After every row comes one of two labels: whether the row has a hidden trait. Each part has its own trait and labels.
In the rows, zero is written as 128.
[148  68 113 118 110 113 120 126  78 121 111 135 109 138 131  50 153 114
 106 158  87 117 194 128 126 139  79 113]
Q
[121 148 144 138 133 149 223 129 248 138 105 118 145 134 128 176  77 158
 146 103 178 127  47 124 135 136 112 142]
G
[113  41 126 130 124 134 171 130 233 127 137  97 149  82 120  71  96 139
 104 176 138 120 152 121 155 150  64 106]
Q
[116 145 145 137 132 147 165 127 205 134 137 123 137 139 126 157  78 159
 139 128 172 129  37 125 127 128 113 135]
G
[127  41 139 138 112 151 137 128 193 122 158 112 126 128 120  97 107 121
 122 151 145 120 131 118 133 135  90 103]
G
[162 131 116 117 126 107 133 125  62 128 110 144 108 171 139  85 128 152
 102 152 108 126 124 136 112 119 108 142]
Q
[180  62 104 109 113  99 114 124  58 124 121 134 103 145 129   9 139 140
  70 215  56 115 177 133 115 136  68  95]
Q
[153  98 127 128 108 123 114 124  66 116 153 145  95 185 132  65 149 118
 116 129 107 118 160 128 113 116 110 119]
Q
[101  57 130 135 125 140 187 131 255 129 137  95 154  84 119  84 106 127
 133 148 153 119 159 121 168 154  84 117]
G
[118 115 125 118 145 113 179 133 252 146  67 110 160  90 136 112  77 196
  92 146 139 130  84 133 138 150  44 152]
Q
[155 104 121 122 117 128 125 126  72 121 128 141 107 159 135  80 139 122
 111 136 107 121 156 131 119 123 113 128]
Q
[120  82 123 123 124 120 147 131 169 131  96 123 138 108 133  82 117 144
 103 126 123 126 141 128 131 144  76 121]
Q
[109 130 128 124 149 125 188 134 255 146  63 104 165  65 135 123  78 177
 122 134 154 134  95 130 160 158  69 160]
G
[179  77 113 118 112 112 116 122  36 120 136 141  97 185 132  47 130 139
  85 188  92 116 146 133 106 119  87 117]
Q
[126 114 128 125 121 121 125 131 125 126 104 138 124 124 138  95 145  94
 128  60 119 127 164 126 131 133  60 137]
Q
[ 96 138 137 126 147 130 164 134 249 139  91 110 165  63 137 162 103 153
 134 102 158 138 128 128 160 150  97 167]
Q
[118 191 133 122 142 121 145 129 163 133 123 143 123 141 132  55 105 167
 128  80 144 132  55 136 109 120 126 141]
G
[132 106 134 130 135 135 173 130 234 138 113 114 145 125 128 113  71 180
 102 148 151 125  63 128 130 138  74 129]
G
[129 108 134 130 132 130 154 130 202 135 115 119 137 125 132 122  88 156
 107 118 143 128 103 128 129 134  85 143]
Q
[121  61 130 130 124 137 163 129 237 129 130 107 142  98 124  96  94 143
 111 160 138 122 119 122 144 146  68 114]
Q
[129  85 120 119 120 110 133 130 113 127  90 135 129 120 137  67 144 124
 116 119 107 124 167 127 136 143  84 130]
Q
[113 194 136 124 141 123 147 130 142 133 126 143 123 150 134  97 107 167
 138  83 146 133  77 135 115 121 132 141]
G
[147 144 111 114 134 100 129 128  84 130  97 138 120 125 141  84 141 137
 118 127 100 129 168 136 132 131 107 160]
Q
[122 169 132 127 126 123 137 129 148 129 128 129 129 139 138  86 111 133
 112 102 130 127 108 129 127 127  83 135]
Q
[139  99 136 128 128 140 173 127 216 134 136 119 136 136 122 114  70 175
 111 165 151 123  55 124 117 130  86 115]
G
[115 136 135 129 139 125 151 132 195 136 127 125 140 111 137 128 101 159
 124  98 147 133  90 130 130 129  96 152]
Q
[125 169 139 125 143 137 159 128 177 135 130 132 127 149 128  87  81 180
 140 124 138 131  46 133 114 126 125 130]
G
[163  34 108 118 107 107  96 126  55 118 136 127 103 127 126  40 167  96
  84 182  69 114 220 128 123 131  82  94]
Q
[149 110 118 119 123 109 142 127  93 126 105 138 117 148 141  81 138 126
 113 129 102 125 157 132 129 133  93 135]
Q
[121 163 130 128 121 123 100 129  85 120 116 145 118 141 143 132 161  97
 152  55 131 133 154 129 133 119 152 157]
Q
[150 130 119 121 121 110 111 126  64 121 125 144 115 150 139  95 154 104
 127 120 115 128 171 132 125 122 129 140]
Q
[167 118 116 120 114 109 115 124  46 122 123 142 108 170 137  77 139 128
 103 143 107 125 132 134 112 117 113 133]
Q
[165  75 110 114 116 104  85 122   1 118 149 142 109 159 129  43 144 134
  76 222  72 121 160 133 104 116  91  89]
Q
[172  89 111 112 123 101 119 124  37 124 130 142 108 158 138  54 122 155
  82 197  83 123 144 137 112 123  83 123]
Q
[129 182 135 127 146 125 164 131 188 140 116 127 142 117 136 133  81 180
 130 100 157 136  56 134 130 128 113 155]
G
[135 204 141 118 142 140 164 126 162 134 116 152 114 156 131  56  94 196
 147 110 147 135  11 137 108 123 127 129]
G
[128 145 136 131 143 140 181 129 241 141 106 122 150 131 128 147  64 182
 130 142 166 130  21 129 131 137  97 142]
G
[163  39 108 115 112 106 128 127  96 125 108 130 117 130 131  57 140 114
  86 185  77 114 203 128 131 141  52 104]
Q
[155  93 117 116 113 117 110 126  30 119 129 140  98 148 133  62 178  99
 111 140  98 119 167 129 127 126 109 120]
Q
[125 159 142 129 130 141 143 126 140 125 161 137 114 166 126  72 113 155
 141  99 148 128  49 129 111 113 140 117]
G
[131  64 118 124 106 120 120 129 114 123 111 133 121 126 133  93 153  97
 113 112 105 121 221 123 132 137  82 120]
Q

Next part:
[173 129 126 116 129 146 143 139 132 197 150 132 148  91  57  99 108  95
 110 138 108 120  81 123 136 122 179 172 127 139 113 153 119  88  97 152
 116 136 129 170 138]
A
[103 133 142 108 137 121 130 119 123  97 109 122 120  94 171 120  92 130
 140 129 128 122 122 163 136 107 116 175 122  87 140 111 118 178 119 108
 137  94 138 113 113]
A
[149 104 145  85 138 147 129 134 140 176 143 130 129  84  92 146  84 102
  99 150 123 115  79 141 135 128 155 172 140 132 118 145 117 115 100 116
 115 122 153 167 128]
A
[169 139 177 103 135 200 139 157 118 121 163 136 113 125 121 122 113 113
  98 167 226 144 131  71 121 152 146 126 165 105 106 144 127 103 115 109
 120 173 122 188 135]
A
[112 105 136  79 147 106 114 126 165 174 102 129 123  60  78 177  44 110
 110 129  65 102  67 161 150 131 143 201 122 145 143 128 103 158 102 109
 108 111 153 148 106]
A
[118 166 103 174 125  81 150 106 105 121  99 127 133 130 151  88 145 148
 160 108  97  96 150 160 123  95 121 123 108 119 136  94 117 166 126 140
 138  96 107 117 112]
A
[103  24 174 133 162 126 103 103 125 126 147 111 147 174 133 168 133 104
 150 146 142 168 190  62 141 149 173  92 136  56 140 149 190  83 126 117
 139 112 187  32 145]
K
[120 104 155 151 147 130 129 110 109 122 128 118 145 123 158  97  88 125
 153 128 168 143 158 133 133 119 136 125 126  78 134 118 143 157 115 110
 126 105 144  76 119]
K
[153 139 185  90 148 178 116 151 125 120 154 125 146 117 125 135  82 112
 106 153 189 138 131 108 130 161 167 160 140  95 103 152 114 150 107 101
 122 168 133 136 117]
A
[175 162 152 157 126 183 180 155  92 112 165 131 147 136 140  86 174 118
 115 154 234 158 163  60 120 139 143  81 155  99  91 141 145  77 106 136
 140 160 112 180 141]
K
[100  48 181 128 165 153 115 115 122 123 156 112 165 161 129 149 138 102
 147 146 169 172 181  71 142 151 174 100 135  46 131 161 177  91 121 105
 140 125 174  48 140]
K
[160 147 143 179 149 127 151 109  84 139 161 113 154 146 126  59 156 134
 143 136 196 157 182 106 120 139 172  56 134  80 109 129 162 105 109 132
 161 131 127 116 142]
K
[140 170 182  81 137 195 126 167 131  78 143 133 127 127 159 170  85 133
 103 164 193 124 132  88 122 155 116 175 154 104 109 136  96 158 111  92
 117 169 104 166 112]
A
[163 125 167 114 147 179 130 143 116 135 167 125 139 139 136 117 118 100
 117 168 206 161 154  82 132 154 172 110 160  91 105 155 158  80 117 115
 125 148 156 129 147]
K
[169 163 134 158 122 171 162 146  87 100 154 132 138 130 158  96 184 130
 126 148 244 165 177  70 122 136 125  65 163 101  90 129 149  63 121 151
 143 148 118 171 148]
K
[175 121 152 103 156 185 143 143 115 151 170 131 131 124 111 117 134  94
  82 175 196 153 140  79 123 154 172 108 159 111 106 154 138  84 113 122
 119 165 143 174 140]
K
[136 181 147  83 129 123 138 131 130 126 109 128 118  62 123 114  74 133
 114 126 112 103  84 154 134 120 125 198 112 122 138 121 103 174 105 113
 123 119 123 156 104]
A
[159 180 170 118 129 177 155 149 103 101 143 132 146 106 135 126  95 126
 113 141 186 135 125 122 123 141 140 186 129  93 106 134  95 178  94 116
 130 155 109 180 107]
A
[ 95  22 156 143 159 112 113  89 131 179 130 105 180 133  89 162 129  91
 161 117  94 156 123 129 145 127 190 119 115  64 144 159 174 111 109 132
 135  97 181  21 136]
K
[131 144 134  68 132 123 129 134 141 142 111 129 107  73 122 134 101 125
 114 134  94 103  89 151 135 124 124 199 128 133 139 120  84 155 109 114
 113 114 126 163 118]
A
[130 122 160  93 151 146 129 120 130 138 128 120 143  88 108 137  67 116
 126 130 121 122 106 157 136 128 155 180 117  93 128 134 110 169 105 108
 126 116 140 115 114]
A
[107  57 184  87 159 116 100 123 150 137 140 120 137 118 107 206  93 104
 123 144 153 137 120  95 146 153 164 151 141  81 136 148 146 150 113  90
 121 133 179  68 126]
K
[129 196 104 110 110  96 138 140 139 138  95 142 109  50 108  99  78 134
 112 117  94  82  78 160 129 107 100 195 121 156 135 117  71 188 111 135
 120 111  99 198 100]
A
[169 185 154 163 114 169 167 153  91  84 148 137 131 138 170  68 185 129
 119 163 252 154 171  73 116 134 135  92 168  96  90 125 127 133 118 135
 145 156 106 223 142]
A
[102 100 142  84 135 129 122 131 138 111 115 128  96  93 155 162  97 120
 123 147 153 127 123 158 134 126 125 155 153 122 140 110 124 145 139  97
 117 118 154 121 122]
K
[187 170 185 113 132 225 138 167 110 124 162 134 125 130 121 120 102 115
  81 171 224 134 127  60 117 161 141 142 181 113 100 152 108 106 102 107
 118 182 114 209 132]
A
[114 105 162  83 164  90  96 116 156 169 120 117 131  70  88 164  47 113
 124 129  58 104  76 166 147 141 170 205 104 107 144 136 119 169  96 109
 120 106 163 103 110]
A
[165 191 119 178 112 128 187 123  78 127 132 138 138 113 149  50 162 138
 139 129 164 123 137 140 116 102 116 115 121 106 105 102 118 135  92 158
 143 109  86 198 134]
A
[173 167  91 178  93 103 174 118  92 137 127 137 125 128 146  45 211 133
 141 123 154 132 138 132 115  88 109  98 130 141 113 112 117 101 123 173
 131 115  86 170 134]
A
[116  72 114  91 140  82  96 109 165 188 116 120 132  68  65 157  88 101
 126 118  55 106  82 176 147 114 157 170 115 139 146 148 128 133 125 132
 107  88 163 103 122]
A
[200 221 138 112 103 166 182 161 101 110 133 145 101  80 141  72 109 148
 107 143 182 105  92 149 115 129 114 179 134 150  93 102  74 167  95 135
 129 153  80 255 111]
A
[121  90 168  69 153 180 106 159 160 124 137 122 147 100 109 209  76 103
 100 144 163 127 117  96 139 160 149 177 157 102 119 154 120 153 115  85
 114 157 155 128 117]
K
[147 115 103 166 118 100 166 102 117 164 130 130 139 138 137  98 176 111
 148 122 131 142 137 141 130 100 129  72 135 141 120 118 156  99 119 166
 134 102 130 117 141]
A
[112  85 138 132 147 125 116 109 138 177 142 121 139 111 104 135 125  94
 139 144 113 152 131 105 143 133 163 117 139  91 132 143 161  88 117 125
 122  98 173  79 136]
K
[148 199 147 111 112 148 158 147 111  79 104 137 113  79 163 106 103 153
 119 127 170 106 105 158 124 116 119 194 126 120 119 103  81 205 104 126
 135 133 105 203 103]
A
